[ 0.03  4.47 -5.64  2.10  1.11  1.94 -0.10  8.05  2.26] : rupu
[ 1.14 -1.83 -2.55  0.83 -2.20  0.29 -2.19 -2.85  3.36] : lorem
[-0.32  5.55  1.66 -3.08  1.56 -0.49 -0.22  2.36 -2.75] : Nulik
[-0.07  0.41 -0.72  0.80  0.59  0.47  0.38  2.05  0.34] : Tomed
[ 0.04 -1.14  0.27 -0.17 -0.97 -0.31 -0.43 -1.96  0.25] : zape
[ 0.10 -1.92  0.36  0.63 -0.53 -0.14  0.40 -1.44  0.25] : Lok
[ 0.50 -0.37 -3.89  2.29 -0.49  1.15 -0.74  1.51  3.11] : Mav
[ 0.01  5.12 -3.53  0.46  1.40  1.65 -0.18  6.48  0.99] : lil
[-0.04  1.87  0.01  1.86  0.49 -0.21 -0.45  0.94 -0.35] : madiv
[-0.29 -7.74  5.43  0.46 -1.59 -1.96  1.76 -7.76 -1.69] : gadis
[-0.97  2.45  2.57 -2.21  0.98 -0.98  0.59  0.56 -2.62] : Nes
[-1.61  3.95  1.09 -0.58 -0.57  0.74  2.35  6.50 -3.48] : dif
miss Nes: [-2.21 -0.97  2.57  0.98 -2.62  0.56  2.45  0.59]
[-0.98]
miss dif: [ 6.50  2.35 -3.48  1.09 -0.57 -1.61  0.74  3.95]
[-0.58]
miss madiv: [ 0.49 -0.45 -0.35  0.01 -0.04  0.94  1.86 -0.21]
[1.87]
miss Mav: [-3.89 -0.49 -0.37  3.11  0.50  1.15  2.29  1.51]
[-0.74]
miss Mav: [ 1.51  2.29  3.11  0.50 -0.37 -0.74 -3.89 -0.49]
[1.15]

[ 8.29 -6.96  1.50  0.25  7.05  8.17  0.50 -0.42  4.04 -1.32  1.57 -1.54
 -4.30  5.69 -5.81 -3.27 -6.73 -7.91  8.27 -1.45 -1.26  1.26  1.17  7.54
  3.92 -4.96  3.56 -1.10 -5.52  3.99  6.01  5.29  6.06 -1.48  2.15  7.78
  3.10  5.65  3.07 -2.72  3.09 -7.07 -2.74  2.12 -6.05  1.18  0.60 -5.56
 -7.00  3.72 -4.22  3.20 -3.95  4.70  2.59 -1.42] : tamut
[ 8.29 -6.96  1.50  0.25  7.05  8.17  0.50 -0.42  4.04 -1.32  1.57 -1.54
 -4.30  5.69  8.27 -3.27 -6.73 -7.91  8.27 -1.45 -1.26  1.26  1.17  7.54
  3.92 -4.96  3.56 -1.10 -5.52  3.99  6.01  5.29  6.06 -1.48  2.15  7.78
  3.10  5.65  3.07 -2.72 -5.28 -7.07 -2.74  2.12  2.76  1.18  0.60 -5.56
 -7.00  3.72 -4.22 -1.53 -3.95  4.70  2.59 -1.42] : larut
[ 4.48 -3.44 -0.76 -0.20  3.09  6.07 -1.27 -0.24  1.81 -5.38 -1.50  0.80
 -1.04  1.75 -5.09  0.17 -3.21 -6.48  5.20 -0.30  3.97 -0.22  0.65  0.99
  1.69 -0.34  2.13 -2.13 -3.41 -0.28  2.87  1.29  4.21 -1.42  0.54  3.59
  0.46  3.13  5.81 -0.30 -2.65 -5.83 -2.04 -0.55 -4.74  2.32  1.62 -3.91
 -1.16  0.99 -2.42  1.72 -2.47 -2.11  0.95  0.84] : fodek
miss fodek: [-1.27  0.80  0.54 -0.76  1.62  5.20 -6.48  1.81  2.13 -0.30 -0.24  1.29
  0.99  3.09 -4.74  1.75 -3.41 -0.28 -0.30 -3.91 -2.04  1.72  3.59 -5.83
 -1.50  6.07  4.21 -3.44 -1.04  0.84  4.48  2.87 -5.09  5.81 -2.42  3.13
 -5.38 -3.21  0.46 -1.42  0.65  0.99 -0.20  3.97 -2.13 -2.47 -0.22  1.69
 -0.34  2.32  0.17 -2.65 -0.55 -2.11  0.95]
[-1.16]
miss tamut: [ 0.50 -4.96 -1.48  6.06 -1.10  2.59 -2.74 -3.95  4.04 -4.30  5.65  2.12
  5.29  3.72  8.17  1.18  3.92 -6.05  3.07 -7.00  7.78 -7.91 -1.45  7.54
  0.60 -1.42 -5.81  8.29 -1.26  8.27  6.01 -3.27  0.25  3.09 -5.52  1.26
  3.20 -0.42 -6.96  1.17 -2.72 -1.32 -5.56  1.50  3.99 -1.54 -6.73 -4.22
 -7.07  7.05  1.57  3.56  4.70  2.15  5.69]
[3.10]
miss fodek: [-5.83 -1.16 -0.30 -3.44 -0.34  3.09 -1.50  6.07 -3.21 -0.28 -0.20 -1.42
  1.75 -2.47 -5.38  5.81  3.13 -1.27  0.54 -0.22  4.48  0.95  3.97 -0.55
 -3.41 -4.74  0.46  0.17 -0.24  5.20  0.65 -5.09 -1.04  1.62 -2.42  0.99
  1.72 -2.65  1.69 -2.11 -2.13  0.99  1.29  3.59  2.87  2.13  1.81 -3.91
 -0.30  4.21  0.84 -6.48 -0.76  2.32 -2.04]
[0.80]
miss larut: [-1.42  4.04 -6.96  0.60 -7.00 -7.07 -5.56  6.01  4.70  2.15 -4.30  3.92
 -4.96  3.07  3.56 -1.48  7.05  2.76 -1.45  0.50  5.69 -1.32 -1.26  8.27
  3.10  3.72  2.59  1.57 -5.52  1.26  3.99 -2.72 -5.28  7.54 -6.73  8.17
  2.12 -1.53 -0.42  1.18  8.27  5.65 -4.22  0.25 -3.95 -3.27 -7.91  1.50
 -2.74  8.29  7.78  6.06  5.29 -1.10  1.17]
[-1.54]

[-0.72 -0.22  0.61 -1.20  2.18  0.57  5.42 -0.83  0.75  1.90  0.19 -0.39
 -3.04  0.58  1.37  0.38 -0.35 -0.68 -1.36 -0.34 -1.31  0.12  0.33 -0.61
  3.67  2.38 -0.66  0.41  1.44 -0.36 -1.19 -0.65 -2.30  1.32  1.07  0.53
 -0.27  3.25  0.54  0.43  0.61] -> mitef
[-0.49  2.90  4.24 -0.13  2.18  4.78  2.51 -3.62 -1.34  0.34  5.48 -5.58
  1.31 -5.57  1.87  1.31  1.42 -2.89  1.09 -4.71 -1.31 -1.32 -0.12  7.12
 -0.20 -0.21  0.74  0.33  0.38 -1.22 -1.66 -1.19 -2.30  1.32  0.01 -1.08
 -0.80 -1.88  3.37 -4.13  1.52] -> Gidob
[-0.49 -0.22 -3.13 -0.31 -1.94  0.45 -2.24 -1.27  1.78  0.34 -2.41 -0.39
 -0.33  0.58  1.04 -4.02  1.95  3.43  0.90 -0.34  1.28  1.04 -0.12 -0.61
 -0.45 -0.45  0.10  0.33  0.38 -0.32  0.11  1.06  5.04 -1.76  0.01  2.04
  0.77 -0.10  0.54  0.43 -0.95] -> bogo
asked: [-0.49  2.90  4.24 -0.13  2.18  4.78  2.51 -3.62 -1.34  0.34  5.48 -5.58
  1.31 -5.57  1.87  1.31  1.42 -2.89  1.09 -4.71 -1.31 -1.32 -0.12  7.12
 -0.20 -0.21  0.74  0.33  0.38 -1.22 -1.66 -1.19 -2.30  1.32  0.01 -1.08
 -0.80 -1.88  3.37 -4.13  1.52]
Gidob
asked: [-0.49 -0.22 -3.13 -0.31 -1.94  0.45 -2.24 -1.27  1.78  0.34 -2.41 -0.39
 -0.33  0.58  1.04 -4.02  1.95  3.43  0.90 -0.34  1.28  1.04 -0.12 -0.61
 -0.45 -0.45  0.10  0.33  0.38 -0.32  0.11  1.06  5.04 -1.76  0.01  2.04
  0.77 -0.10  0.54  0.43 -0.95]
bogo

[-2.47 -0.62 -1.64  0.46 -3.32  0.84 -0.03 -0.02 -2.46] = nesim
[-8.60 -3.27  2.08 -1.34  1.78 -7.42 -0.63  3.03 -4.75] = pavul
[-0.49 -6.46 -5.60 -2.11  4.60  6.17 -3.90 -4.87  1.65] = nit
[-8.60 -8.61  2.08 -1.34  1.78 -6.42 -4.52 -4.53 -6.36] = Bivo
miss Bivo: [-8.60 -1.34  1.78 -6.42  2.08 -4.53 -6.36 -8.61]
[-4.52]
miss Bivo: [-6.36  2.08 -4.53 -6.42 -8.60 -8.61  1.78 -1.34]
[-4.52]
miss nesim: [ 0.46 -1.64 -0.03 -0.02 -3.32 -2.47  0.84 -0.62]
[-2.46]
miss Bivo: [-6.36 -4.52 -4.53  2.08  1.78 -8.61 -1.34 -6.42]
[-8.60]
miss nesim: [-3.32 -2.47 -2.46  0.46 -1.64  0.84 -0.02 -0.62]
[-0.03]

[ 0.47  2.88 -3.00 -1.50 -2.24  0.71 -1.23 -0.25  0.27  0.42 -1.42 -1.65
  1.14 -1.30 -1.12  1.53 -1.70  0.07 -1.13  1.13 -0.86  3.14 -3.37  0.41
  3.18 -0.98 -0.78  3.44  1.44 -0.22] -> Ton
[ 0.47  2.88 -3.00 -1.87  0.70  1.35 -0.04 -0.21 -6.27  0.42 -3.48  2.62
 -1.48  1.35 -0.05 -0.29  0.94  0.07 -4.31  0.87  5.92  0.65 -0.92 -2.06
 -2.16 -6.33 -1.52  3.44  0.86  0.86] -> pobe
[ 0.47 -1.23 -3.00  0.28 -4.52  3.12 -1.49  0.46 -1.45  0.42  1.95  1.27
 -1.48 -1.30  1.48 -1.13 -1.25 -0.96 -1.50  1.94 -1.52  0.65 -1.71  8.56
 -0.67 -3.22 -2.51  1.73  0.35  1.65] -> Gek
miss Ton: [-0.25  0.27  0.42  2.88 -1.30 -1.12  1.44 -2.24 -0.98  1.13 -3.00 -0.78
  3.18  0.47 -1.42 -3.37 -1.50 -1.23 -1.70  0.41 -0.22  1.53  3.14  3.44
  0.71  1.14 -1.65 -0.86  0.07]
[-1.13]
miss Gek: [-1.48  0.47  0.65  8.56 -1.13  0.28  1.94 -1.49 -3.00 -1.23  0.42 -2.51
 -1.45 -0.67 -3.22 -0.96  1.65 -1.71 -1.50 -4.52  0.46  0.35 -1.30 -1.25
  1.27  1.48  1.73  3.12 -1.52]
[1.95]
miss Gek: [-4.52 -1.50 -1.71 -0.96  0.46 -0.67 -2.51 -1.45  0.65  1.73 -1.23  1.65
  0.28 -1.49 -3.00 -1.30  0.35  1.27  1.95 -1.13  3.12  1.48  0.42  8.56
  1.94 -1.52 -3.22 -1.48 -1.25]
[0.47]
miss pobe: [ 0.65 -1.87 -2.16  0.70 -3.48 -0.04  0.87  0.47  5.92  0.94 -0.29 -4.31
  0.07 -1.52  0.86 -6.27  2.62  3.44 -3.00  0.86 -2.06  0.42 -6.33  1.35
 -0.21 -1.48 -0.92  1.35  2.88]
[-0.05]
miss Gek: [-3.22  0.35  0.65 -2.51 -3.00 -0.67 -4.52  3.12 -1.45 -1.49 -1.52  0.28
 -0.96  0.47 -1.25  0.42  8.56 -1.30  1.94 -1.23  1.65  1.48  1.27  1.73
 -1.13 -1.50 -1.71  1.95  0.46]
[-1.48]
miss Gek: [ 0.46  1.27  0.42  0.28  8.56 -2.51  1.65  1.48  1.95 -1.23  0.47 -1.30
 -1.50 -1.25 -1.45 -1.71  0.65 -0.67 -3.22 -4.52  0.35 -1.52  3.12 -3.00
 -0.96  1.94  1.73 -1.13 -1.48]
[-1.49]
miss pobe: [ 0.94 -6.27  3.44 -1.52 -2.16 -0.04  0.42  0.70 -0.21  0.86  5.92  1.35
 -0.92  0.87 -3.48 -4.31  2.62 -1.48 -0.05 -0.29 -6.33  0.47  0.65  0.86
 -2.06  0.07 -1.87  1.35 -3.00]
[2.88]

[ 0.36  0.80 -0.23  0.48  0.78  0.35 -0.04  0.72  0.49 -0.23 -0.41 -0.32
  0.01  0.58 -0.24]  mab
[-0.32 -2.08 -5.13  2.89  2.84 -1.30 -1.46 -1.56 -3.70 -4.81 -3.74 -2.87
 -4.27  0.83 -1.50]  kuvi
[-6.98 -3.37  1.42  5.48 -3.85  2.67 -0.73  5.47  0.31 -3.55 -0.25 -0.48
  1.54  3.28  4.65]  gupi
[ 0.37  0.80 -0.23  1.54  1.55  0.35 -0.04  0.72  0.31 -0.23 -0.41  0.71
  0.01  0.58 -0.24]  kati
miss gupi: [ 1.54 -0.25 -3.85 -0.48 -3.37  3.28  5.47  2.67  0.31  1.42 -6.98 -0.73
  4.65 -3.55]
[5.48]
miss gupi: [ 0.31  3.28 -0.25 -3.55 -0.48  5.47  2.67  4.65 -3.85 -6.98  5.48 -3.37
 -0.73  1.42]
[1.54]
miss gupi: [-0.73  2.67  4.65  5.48 -3.37 -0.48  0.31 -6.98 -0.25  3.28  1.42 -3.85
 -3.55  5.47]
[1.54]
miss kati: [ 0.35  1.55 -0.23  0.37  0.80 -0.41  0.58 -0.24  0.31  0.71  0.01  1.54
 -0.04 -0.23]
[0.72]
miss mab: [ 0.72  0.36  0.80  0.49  0.48 -0.23 -0.24  0.58 -0.23 -0.41  0.78 -0.04
  0.01 -0.32]
[0.35]
miss mab: [ 0.36  0.58  0.78  0.35 -0.23 -0.41  0.01 -0.04  0.49 -0.24  0.72 -0.23
 -0.32  0.80]
[0.48]
miss kati: [ 0.80  0.71  0.72 -0.24  0.31  0.37 -0.04  0.35  0.58  0.01 -0.23 -0.23
 -0.41  1.55]
[1.54]

[-2.68 -0.97  2.13 -1.17  2.70 -4.90  2.98 -1.24] -> zimab
[-0.15  0.63 -0.14 -3.96  0.88 -4.54  6.44  1.68] -> dele
[-6.47  3.40  0.65  0.66 -0.48  3.12 -1.65  0.54] -> moguf
[ 1.02 -7.57  7.01  0.71 -4.32  6.05  4.21  1.39] -> zere
[ 0.75 -6.22  3.96 -0.55  1.08 -2.07  3.10  0.18] -> Rizi
[-2.39  3.49  1.29 -1.83 -2.40  2.17  0.94  1.72] -> luta
miss dele: [-4.54  1.68  6.44  0.63  0.88 -0.14 -3.96]
[-0.15]
miss dele: [ 0.63 -0.15 -4.54  0.88  1.68  6.44 -3.96]
[-0.14]

[-5.28 -0.31 -0.32 -5.79 -3.81  0.27]  kogo
[ 0.45 -6.69 -3.98 -6.69 -6.70  2.32]  Darum
[ 0.45 -7.09 -0.51  1.78 -0.13 -0.21]  nedo
[-0.28  4.92  1.90  6.51  0.60 -1.58]  meleb
miss kogo: [-5.79 -5.28 -3.81  0.27 -0.31]
[-0.32]
miss Darum: [ 0.45 -6.69  2.32 -3.98 -6.69]
[-6.70]
miss Darum: [-3.98 -6.70 -6.69  0.45 -6.69]
[2.32]
miss nedo: [-7.09 -0.51 -0.21 -0.13  1.78]
[0.45]
miss Darum: [-3.98 -6.69  0.45 -6.69  2.32]
[-6.70]

[-3.02  0.02 -0.38 -1.07  3.87 -1.51  1.03  1.04  3.24] : Fibo
[-4.33 -0.05 -7.44 -3.54  6.84 -1.48  2.85 -5.01  5.16] : Tuf
[-0.06 -0.05  2.42 -2.37 -2.75  4.35 -3.59 -0.07 -4.89] : veked
[ 1.63  0.04 -1.96 -1.96 -1.95  1.64 -1.38  4.06 -3.33] : teve
[-0.77 -0.04  4.57 -3.58 -0.05 -1.02  0.25 -2.26  2.40] : Godov
[-3.25  0.04 -3.11  0.77  4.03 -1.82 -0.76  0.78  3.15] : nefi
[-0.98 -0.02 -0.65 -1.75  1.64 -0.35  0.65 -1.36  1.46] : Mezaz
miss veked: [ 2.42 -2.75 -0.06 -2.37 -4.89  4.35 -0.07 -3.59]
[-0.05]
miss nefi: [ 4.03  0.04 -0.76 -1.82  3.15 -3.11 -3.25  0.78]
[0.77]
miss Godov: [-0.05 -1.02  2.40  4.57  0.25 -0.77 -2.26 -3.58]
[-0.04]
miss teve: [ 4.06 -1.96 -1.38  1.63 -1.96  0.04 -3.33  1.64]
[-1.95]
miss veked: [-4.89 -0.07 -3.59 -2.37 -2.75  4.35  2.42 -0.05]
[-0.06]
miss Fibo: [-0.38 -1.51  1.03 -1.07  3.87 -3.02  3.24  0.02]
[1.04]

[-4.44  0.06  0.42  1.30  3.57 -0.52  4.03  4.43  1.82  0.07 -6.94 -1.90
 -1.90  0.45  0.76  3.50  0.19  1.32  0.51  1.69 -2.76 -0.31  2.24 -0.81
 -0.97 -1.79 -1.96 -0.02 -1.08 -3.33 -0.86 -3.08 -0.96 -3.01  2.07]  Duvag
[-1.96  1.29  0.42 -0.64  3.66  1.86 -0.47  3.85 -0.04  2.59 -1.03 -1.90
 -1.90  3.24  0.67  5.85  1.95  0.56  1.26  0.11 -1.00 -0.31 -1.91 -0.20
 -5.11  0.74 -0.15 -0.02  7.22 -2.03  4.89 -0.31 -0.96  1.49  2.66]  seki
[-2.52 -3.59 -0.92 -2.91 -0.78 -0.52 -2.36  1.88 -0.83 -1.08 -0.06 -1.90
 -1.94  1.75  5.18  2.57 -0.87  0.86  0.51  2.29 -5.02 -4.23  3.15  0.10
  0.94  0.74  0.23 -0.42 -4.03 -3.33 -3.86  1.13 -0.96  1.49  0.20]  Vuneg
[-1.96 -0.13  4.45  0.54  5.36 -0.52 -0.55  0.50  5.27  0.07 -1.03  2.57
 -5.37 -1.05  0.67 -0.13 -0.22  0.13 -2.79 -0.09  2.86 -0.31 -1.21  0.10
 -1.13  2.57 -0.08 -0.02  1.91 -1.07 -0.86  2.29  1.66  0.49 -2.67]  pokor
[-1.96  0.06  0.42 -2.80  0.77 -0.59 -0.47  6.17  1.21  1.31 -3.00 -1.90
 -5.34  1.59 -0.32  3.50 -3.09  0.86  2.40  3.96 -4.79 -0.31  2.24  0.13
 -1.13  0.74  0.23 -0.02 -0.29 -3.33 -0.86 -0.31 -3.94  2.47  2.07]  Lili
[-1.96  0.41  1.14  1.41  2.50  0.72  4.15  4.51 -0.04  0.07 -3.63 -1.90
  2.15 -3.43 -2.14  3.50 -0.87  2.29  0.51  0.01  0.38  0.77  2.24  0.10
 -1.13 -2.06  0.23  1.98 -1.08 -3.33  1.65 -5.99 -0.95 -2.09  2.07]  Zoki
miss pokor: [ 1.91 -0.86  0.10 -2.79  0.54 -0.22  0.13 -1.13  2.86 -0.13 -0.02  1.66
  5.27  2.57 -1.21 -0.13 -1.05 -0.08  0.67  2.29 -0.09 -1.03 -2.67 -0.31
  0.49  0.07  2.57  4.45 -1.07  5.36 -0.52 -0.55 -1.96 -5.37]
[0.50]
miss Duvag: [ 0.06  1.30  4.43  2.07 -0.52 -0.96  1.32 -1.90 -6.94 -1.96 -4.44  0.42
 -0.81  4.03  2.24  3.50 -3.01 -3.08 -1.08 -1.79 -0.97  3.57 -2.76  0.45
 -0.02  0.51  0.76 -3.33 -1.90  1.69  0.07 -0.31  1.82  0.19]
[-0.86]

[ 0.21 -2.39 -3.94  0.22] : Vav
[ 3.37  8.39  4.39 -2.79] : rozu
[4.50 6.60 0.40 4.49] : Sis
miss Vav: [ 0.22 -2.39 -3.94]
[0.21]
miss Sis: [4.49 6.60 0.40]
[4.50]

